cols: K J D M
[23 43 -9 46]  Mog
[ -9 -23 -20   1]  topul
[ 28 -81  21  23]  sado
[ 23  28  20 -81]  posa
down: [46  1] : M
order: [-81  20  28  23] : posa
order: [ 21  23  28 -81] : sado

cols: E C P Q S
[ 23  -1  -5 -13  18] = zuge
[ 23 -33  -2  51 -21] = posa
[ -9  29 -28 -27  36] = rilo
[ 35 -29  -7  15  -7] = Nusur
[ -9 -27 -29  29  36] = Dapu
[ 35 -29  -9 -27  29] = Las
[ 21 -28   1  25  51] = topul
[ 23  -1 -33 -21  51] = sado
[19 -1 -5 14 29] = vuku
order: [ 29 -27  -9 -29  35] : Las
down: [ -7 -29  -9   1 -33] : P
order: [-29  -9  29  36 -27] : Dapu
order: [ 51 -21 -33  -1  23] : sado
order: [ 29 -28 -27  36  -9] : rilo

cols: N A B G
[-50 -50 -61 -19] = topul
[  3  32 -16  42] = rilo
[ 67 -31 -35 -34] = Mog
[-31 -35 -35  67] = zuge
[  3  32 -16  13] = sado
[ 25 -39 -36 -24] = vuku
order: [-35 -35 -31  67] : zuge
down: [-35  32] : A
down: [ 32 -31] : A
down: [-50   3  67 -31   3] : N
order: [-34  67 -31 -35] : Mog
down: [ 32 -39] : A

cols: T R Z L U
[ -7  -5  -9 -44 -71] : rilo
[-26 -36 -14  20  43] : Nusur
[31 33  9 33 53] : posa
[-42  13   2 -14 -12] : zuge
[ 13  12  15 -11  18] : topul
[ 24 -18 -16  49  26] : sado
[ 46  30 -12  30  42] : vuku
[45 39 16  1 36] : bovo
[ 23 -18 -16  49  26] : Dapu
[-17 -26  -4 -13 -35] : bevo
[ 23 -15  22 -15   0] : Mog
order: [-18 -16  23  26  49] : Dapu
down: [ -9 -14   9   2  15] : Z

cols: zofo Nafe korep kot mesol neru Balem
[  1  -4 -14  -3 -71 -62  11] -> zuge
[  1 -19 -11  -5 -88 -49   4] -> topul
[-12 -49   1  -5   4 -19 -88] -> rilo
[  1 -14 -12  -4 -83 -54   7] -> bevo
down: [-88   4] : mesol
down: [ -4 -19] : Nafe
order: [-12 -14  -4 -54 -83   7   1] : bevo
down: [1 1] : zofo
down: [-71 -88] : mesol
order: [-83 -54 -14 -12  -4   1   7] : bevo
order: [  4 -49 -88  -5 -11 -19   1] : topul

cols: musi Kebu bova rab vefo zil Kup desa
[-37 -90  49  30 -27  60  89  18] : Las
[ 51 -43 -35  13  18  34 -32 -44] : posa
[-44 -32 -43  13 -35  19  51  34] : zuge
[ 32 -43 -35  13  18  34 -32 -44] : Nusur
order: [-35 -43  34 -44  51  13  18 -32] : posa
down: [-43 -35] : bova

cols: pom Tesin kal molo dagak Lote Luze Sovad pimo nefam
[36 27 17  6 76 26 37 10 20 39] : rilo
[34 26 14  2 70 10 31  7 16 36] : bevo
[ 8  6  8  5 18 24 17  6  9 10] : Nusur
[ 6  4  9  3 17 14 21  5  7 10] : topul
[17  8  8 18 23  6  9  6 10  5] : Las
[ 6  5 28  2 29 10 49  9  7 16] : zuge
[11  7  9  6  3 21 17  5 14  4] : Mog
down: [31 17 21  9] : Luze
order: [17  6  9 10  8  6  8  5 18 24] : Nusur
order: [ 5  6  6  8  8  9 10 17 18 24] : Nusur
down: [6 2 5 3] : molo
order: [10  7  5 21 14 17  3  9  4  6] : topul

cols: X H F Y V W
[ 42 -34   3  47   2  10] : Mog
[ -8 -26 -57 -44  19  66] : Nusur
[ 46 -42   3  40   3  26] : Las
[ 55 -80   3  82  10  58] : bevo
[ -8 -26 -57 -44   8  26] : topul
[ 21  -1 -15  19   8  14] : Dapu
down: [19  3 10  8  8] : V
down: [  3   3 -57 -15] : F
order: [  3  47   2  10  42 -34] : Mog

cols: liba Zogul zatef bemu sutar Beb Sukek
[  9  14 -47  12 -24 -78  11] : vuku
[-50 -60 -30   5  31   5  -1] : Las
[-25 -61 -37 -17 -12 -24 -14] : rilo
[ 33  13 -14   9  30  -8  21] : Mog
[-15   5 -33  15 -35   6 -56] : bovo
[-59 -43 -47 -15  57  39  -9] : sado
[-78 -24 -48  11   9  14  12] : topul
[-57   3 -42  15  12 -36   4] : posa
[-50 -60 -30   5 -30   5  -1] : zuge
order: [  9 -78 -24  12  11  14 -48] : topul
down: [ 31 -12] : sutar
order: [-24 -78  11   9  14 -47  12] : vuku
order: [-78 -47 -24   9  11  12  14] : vuku

cols: soza vur duvu Buv
[-33   6   1   9] -> vuku
[-23  17 -31  80] -> Las
[-35  36 -18  -8] -> bovo
[  5 -20 -40 -54] -> posa
[42  3  9 33] -> Dapu
[-75 -40  61 -32] -> sado
[ 38 -23 -33  36] -> Nusur
[ 26 -28 -33  31] -> Mog
[ 62 -40 -32 -75] -> bevo
down: [-40   9] : duvu
down: [ 33 -32  36  31] : Buv
order: [-32 -75 -40  61] : sado
down: [-20   3] : vur
order: [-54 -40 -20   5] : posa
down: [-18 -40] : duvu
down: [-33 -23 -35   5] : soza

